Below is a small trained network, with its code and all its weights. Each question gives an input and a class and asks what happens when units are switched off, that is, made to give their printed mean instead of their output.

import numpy as np


def w(rows, s, z=0):
    codes = np.array(rows[::2]) - 128.0
    scale = np.full(codes.shape[1], s)
    scale[-1] = z or s
    return codes * scale


def norm(h):
    return h / np.sqrt((h * h).mean(-1, keepdims=True) + 1e-5)


def f(y):
    return np.maximum(y, 0)


def log_softmax(a):
    a = a - a.max(-1, keepdims=True)
    return a - np.log(np.exp(a).sum(-1, keepdims=True))


def net(x, mask):
    res = np.array(x, float).reshape(1, 8) / 4 @ E
    u = 0
    for l in range(4):
        y = f(norm(res) @ A[l][:, :-1].T + A[l][:, -1])
        res = res + np.where(mask[u : u + 6], y, B[l][:, -1]) @ B[l][:, :-1]
        u += 6
    return log_softmax(norm(res)[-1] @ U[:, :-1].T + U[:, -1])


A, B = {}, {}
E = w([
[46,23,166,145,190,150],'x0',
[82,102,108,114,255,49],'x1',
[210,51,138,168,138,153],'x2',
[126,192,146,219,143,159],'x3',
[212,172,82,159,172,181],'x4',
[99,117,91,75,114,221],'x5',
[153,128,183,103,82,150],'x6',
[174,99,27,185,26,139],'x7',
],0.0067)
A[0] = w([
[86,113,128,116,181,110,3],'L0N0',
[82,62,138,102,79,74,91],'L0N1',
[241,65,84,106,125,28,107],'L0N2',
[80,2,82,99,220,125,170],'L0N3',
[159,143,83,66,133,138,34],'L0N4',
[89,119,254,116,57,155,61],'L0N5',
],0.0086,0.0045)
B[0] = w([
[113,69,102,82,184,52,149],'L0N0',
[77,195,106,162,83,232,173],'L0N1',
[120,104,167,197,69,127,187],'L0N2',
[101,105,37,113,202,226,254],'L0N3',
[154,95,150,32,104,177,138],'L0N4',
[169,119,243,193,169,254,166],'L0N5',
],0.0075,0.0081)
A[1] = w([
[118,175,203,188,80,124,253],'L1N0',
[106,100,97,146,167,164,88],'L1N1',
[121,201,99,55,154,45,77],'L1N2',
[89,75,2,155,50,63,14],'L1N3',
[203,148,28,224,117,145,151],'L1N4',
[203,180,27,69,149,225,214],'L1N5',
],0.0077,0.0023)
B[1] = w([
[107,213,172,148,155,115,201],'L1N0',
[161,146,115,196,149,178,201],'L1N1',
[108,56,87,74,136,143,160],'L1N2',
[137,64,126,204,1,140,179],'L1N3',
[56,152,124,162,117,67,225],'L1N4',
[92,130,62,137,96,83,254],'L1N5',
],0.011,0.0064)
A[2] = w([
[110,157,141,108,252,85,170],'L2N0',
[97,61,174,86,132,176,5],'L2N1',
[133,162,124,75,116,97,122],'L2N2',
[174,101,131,155,107,72,8],'L2N3',
[146,128,203,138,117,155,190],'L2N4',
[136,77,190,122,160,163,12],'L2N5',
],0.014,0.0026)
B[2] = w([
[65,111,141,127,160,52,254],'L2N0',
[153,164,19,223,130,178,176],'L2N1',
[111,102,69,32,120,131,151],'L2N2',
[54,67,234,146,114,67,149],'L2N3',
[95,128,184,55,129,254,181],'L2N4',
[202,102,78,201,16,147,171],'L2N5',
],0.0088,0.0078)
A[3] = w([
[123,100,124,124,199,40,180],'L3N0',
[107,83,77,169,121,12,84],'L3N1',
[65,2,114,155,179,137,196],'L3N2',
[138,8,78,186,186,157,251],'L3N3',
[177,93,100,4,117,105,93],'L3N4',
[98,175,89,183,232,146,239],'L3N5',
],0.0099,0.0021)
B[3] = w([
[167,115,182,21,173,147,186],'L3N0',
[118,150,222,126,100,171,214],'L3N1',
[167,191,84,96,158,141,254],'L3N2',
[177,249,66,124,177,107,253],'L3N3',
[185,66,114,43,70,132,143],'L3N4',
[93,162,146,116,112,71,245],'L3N5',
],0.011,0.0095)
U = w([
[126,115,125,196,36,66,135],'0',
[80,138,146,127,161,59,73],'1',
[125,159,96,63,252,72,158],'2',
[79,176,27,139,109,171,141],'3',
[93,113,214,109,102,147,163],'4',
[219,128,182,152,148,212,127],'5',
[157,46,124,136,153,107,6],'6',
[174,54,74,46,99,104,121],'7',
],0.019,0.012)

Each question gives the input, the list of numbers given to net, and the class t.
The units are the neurons (one row each of A and B). Each row of codes is followed by its name. A weight is (code - 128) times the scale printed after its matrix; where a second scale follows, it is the last column's (A, B and U).
mask holds one flag per neuron, layer by layer. A switched-off neuron (its flag False) gives its mean, the last column of its row in B, instead of its output. The means were averaged over made-up inputs and are rounded, as every weight is.
A unit's drop is (log p(t) with every unit on - log p(t) with that unit switched off) / (log p(t) with every unit on - log p(t) with every unit switched off).
The circuit of an input: a set's keep is (log p(t) with only the set's units on - log p(t) with every unit switched off) / (log p(t) with every unit on - log p(t) with every unit switched off). Starting from the 12 units with the biggest drops (on a tie, the unit counted first), units are removed one at a time, each time the one whose removal leaves the highest keep (on an exact tie, the one counted first), for as long as the keep stays at least 0.8.
circuit, biggest first: the units of the circuit, biggest drop first
top k neurons: the k neurons with the biggest drops, biggest first
k most important neurons of layer l: the k neurons of layer l with the biggest drops, biggest first
input [-5,1,-2,-2,-7,0,-2,0], class 4: circuit, biggest first => [L0N3; L3N3]
input [4,-8,-1,-7,-8,-3,4,0], class 5: circuit, biggest first => [L0N5; L3N5]
input [4,2,-1,-8,4,-5,-3,8], class 0: top 2 neurons => [L1N3; L0N2]
input [-7,-1,-4,-4,-1,-5,0,-1], class 7: top neuron => [L2N2]
input [3,3,-4,5,-6,0,5,-5], class 3: circuit, biggest first => [L0N5; L2N1]
input [-6,-6,-7,-2,-4,3,4,-4], class 4: circuit, biggest first => [L3N3; L3N2]
input [4,-3,-8,1,-6,-1,-1,-1], class 4: circuit, biggest first => [L3N3; L0N5]
input [-5,-3,7,5,-6,7,-1,3], class 0: circuit, biggest first => [L0N3; L3N2]
input [3,5,0,8,-3,-6,8,-4], class 4: top 3 neurons => [L0N3; L3N3; L1N0]
input [7,5,6,5,-7,-2,0,0], class 3: circuit, biggest first => [L2N5; L2N1]
input [5,0,8,-8,0,-5,-8,3], class 3: circuit, biggest first => [L0N3; L0N2]
input [1,-1,-4,-3,5,1,5,-7], class 4: top 4 neurons => [L0N3; L0N5; L3N3; L2N4]
input [5,-3,-2,-2,1,2,0,-7], class 3: top 3 neurons => [L2N5; L0N5; L2N1]
input [1,-1,-8,-1,-8,-4,-5,-1], class 4: circuit, biggest first => [L3N3]
input [1,-4,-4,6,8,-2,3,-4], class 1: top 2 neurons => [L3N3; L3N2]
input [-1,7,-6,-3,-1,-8,-3,6], class 0: top 2 neurons => [L1N3; L0N2]
input [-1,-1,0,-7,2,-4,2,-3], class 4: top 2 neurons => [L0N2; L0N3]
input [-2,2,3,-2,4,2,3,-3], class 7: 2 most important neurons of layer 2 => [L2N1; L2N0]
input [-8,1,4,8,-6,-2,8,0], class 5: 2 most important neurons of layer 1 => [L1N5; L1N4]
input [-4,-8,-5,-5,-6,-3,8,-2], class 5: top neuron => [L0N5]
input [-7,-3,6,5,2,-5,-6,-5], class 4: top 2 neurons => [L3N3; L3N2]
input [0,-6,6,5,-7,7,3,5], class 4: top 3 neurons => [L0N3; L3N3; L3N2]
